Below are the code and all the weights of a small trained network. Each question names an input and a class and asks about switching units off, where a switched-off unit gives its printed mean instead of its output.

import numpy as np


def w(rows, s, z=0):
    codes = np.array(rows[::2]) - 128.0
    scale = np.full(codes.shape[1], s)
    scale[-1] = z or s
    return codes * scale


def f(y):
    return np.maximum(y, 0)


def log_softmax(a):
    a = a - a.max(-1, keepdims=True)
    return a - np.log(np.exp(a).sum(-1, keepdims=True))


def net(x, mask):
    res = np.array(x, float).reshape(1, 8) / 4 @ E
    y = f(res @ A[0][:, :-1].T + A[0][:, -1])
    res = res + np.where(mask, y, B[0][:, -1]) @ B[0][:, :-1]
    return log_softmax(res[-1] @ U[:, :-1].T + U[:, -1])


A, B = {}, {}
E = w([
[197,122,75,139,67,110,145,94,116],'x0',
[159,158,154,121,134,111,115,135,119],'x1',
[213,178,99,126,83,111,143,124,128],'x2',
[94,149,132,146,110,158,121,148,144],'x3',
[151,98,4,228,205,184,54,245,57],'x4',
[117,126,147,154,99,126,89,117,112],'x5',
[115,49,118,48,28,65,46,229,248],'x6',
[73,139,111,221,88,1,239,179,133],'x7',
],0.0087)
A[0] = w([
[123,117,115,161,166,126,103,181,60,180],'n1',
[113,153,129,138,171,165,173,86,74,6],'n2',
[183,112,139,78,158,245,73,96,125,89],'n3',
[170,127,54,195,191,178,83,185,93,101],'n4',
[141,86,108,41,123,115,91,171,166,183],'n5',
[103,151,176,66,126,129,153,78,121,139],'n6',
[89,175,176,113,108,126,175,17,159,176],'n7',
[140,166,135,131,184,160,155,63,62,63],'n8',
[121,147,128,164,108,161,135,82,95,150],'n9',
[113,179,117,138,160,161,160,133,64,41],'n10',
[106,136,144,196,141,45,190,170,121,80],'n11',
],0.011,0.0015)
B[0] = w([
[167,112,231,102,175,151,176,86,155,203],'n1',
[152,136,116,153,67,97,60,200,56,199],'n2',
[70,212,103,157,79,191,193,17,67,239],'n3',
[186,71,195,100,154,108,144,97,254,253],'n4',
[108,143,93,94,51,101,71,160,61,231],'n5',
[167,143,129,118,210,149,156,98,185,216],'n6',
[223,103,185,86,207,107,106,159,191,254],'n7',
[63,141,134,92,77,59,41,160,74,217],'n8',
[137,95,82,91,131,118,85,167,118,179],'n9',
[119,92,138,130,79,104,124,212,138,188],'n10',
[102,226,106,234,91,185,173,38,73,225],'n11',
],0.0081,0.014)
U = w([
[255,87,147,105,161,135,170,94,224,255],'0',
[129,226,88,177,94,182,209,4,89,25],'1',
[150,123,102,107,53,82,74,221,107,106],'2',
],0.0094,0.00048)

Each question gives the input, the list of numbers given to net, and the class t.
The units are the neurons (one row each of A and B). Each row of codes is followed by its name. A weight is (code - 128) times the scale printed after its matrix; where a second scale follows, it is the last column's (A, B and U).
mask holds one flag per neuron, in row order. A switched-off neuron (its flag False) gives its mean, the last column of its row in B, instead of its output. The means were averaged over made-up inputs and are rounded, as every weight is.
A unit's drop is (log p(t) with every unit on - log p(t) with that unit switched off) / (log p(t) with every unit on - log p(t) with every unit switched off).
The circuit of an input: a set's keep is (log p(t) with only the set's units on - log p(t) with every unit switched off) / (log p(t) with every unit on - log p(t) with every unit switched off). Starting from all 11 units, units are removed one at a time, each time the one whose removal leaves the highest keep (on an exact tie, the one counted first), for as long as the keep stays at least 0.8.
circuit, biggest first: the units of the circuit, biggest drop first
most important unit: the unit with the biggest drop
k most important neurons: the k neurons with the biggest drops, biggest first
drop when u is switched off: that unit's drop, to one decimal
input [-1,-4,-1,4,0,6,-1,-8], class 1: most important unit : n3
input [0,6,0,-5,-4,-6,-6,5], class 2: 3 most important neurons : (n3; n8; n2)
input [-2,3,0,8,3,-8,-4,-1], class 2: circuit, biggest first : (n8; n10)
input [-6,1,8,6,6,-7,-8,5], class 2: 3 most important neurons : (n8; n2; n10)
input [-8,4,-7,6,-1,-7,-1,-3], class 1: 2 most important neurons : (n4; n3)
input [5,8,-8,-1,-3,6,-3,2], class 0: 3 most important neurons : (n3; n5; n7)
input [-4,7,7,7,-2,6,3,-3], class 1: circuit, biggest first : (n4; n8)
input [5,-1,2,3,-5,-7,-8,0], class 2: circuit, biggest first : (n8; n2)
input [-3,4,8,-3,7,6,-5,3], class 0: 2 most important neurons : (n4; n1)
input [5,4,-6,7,6,7,1,-6], class 0: 2 most important neurons : (n4; n11)
input [8,7,-8,7,-7,-6,8,-4], class 2: 2 most important neurons : (n5; n4)
input [2,-3,-4,2,8,4,8,6], class 0: 3 most important neurons : (n4; n1; n8)
input [-8,3,-2,4,2,1,2,-4], class 1: 2 most important neurons : (n3; n7)
input [4,7,5,7,-1,-6,-3,0], class 2: most important unit : n4
input [4,2,6,2,4,6,1,3], class 0: 2 most important neurons : (n3; n4)
input [-5,6,-1,-8,8,-3,8,3], class 0: 4 most important neurons : (n4; n1; n8; n2)
input [8,4,2,-1,8,-1,-8,7], class 0: 3 most important neurons : (n4; n1; n3)
input [-3,-6,3,-8,4,8,-7,1], class 2: 2 most important neurons : (n8; n2)
input [5,-3,2,3,3,-1,2,7], class 1: drop when n11 is switched off : 0.2
input [0,-5,7,7,5,-4,7,7], class 1: most important unit : n11
input [3,-1,7,8,8,-5,2,-3], class 0: drop when n4 is switched off : 1.1
input [6,4,6,-1,-3,-8,-7,-3], class 2: drop when n8 is switched off : 0.2
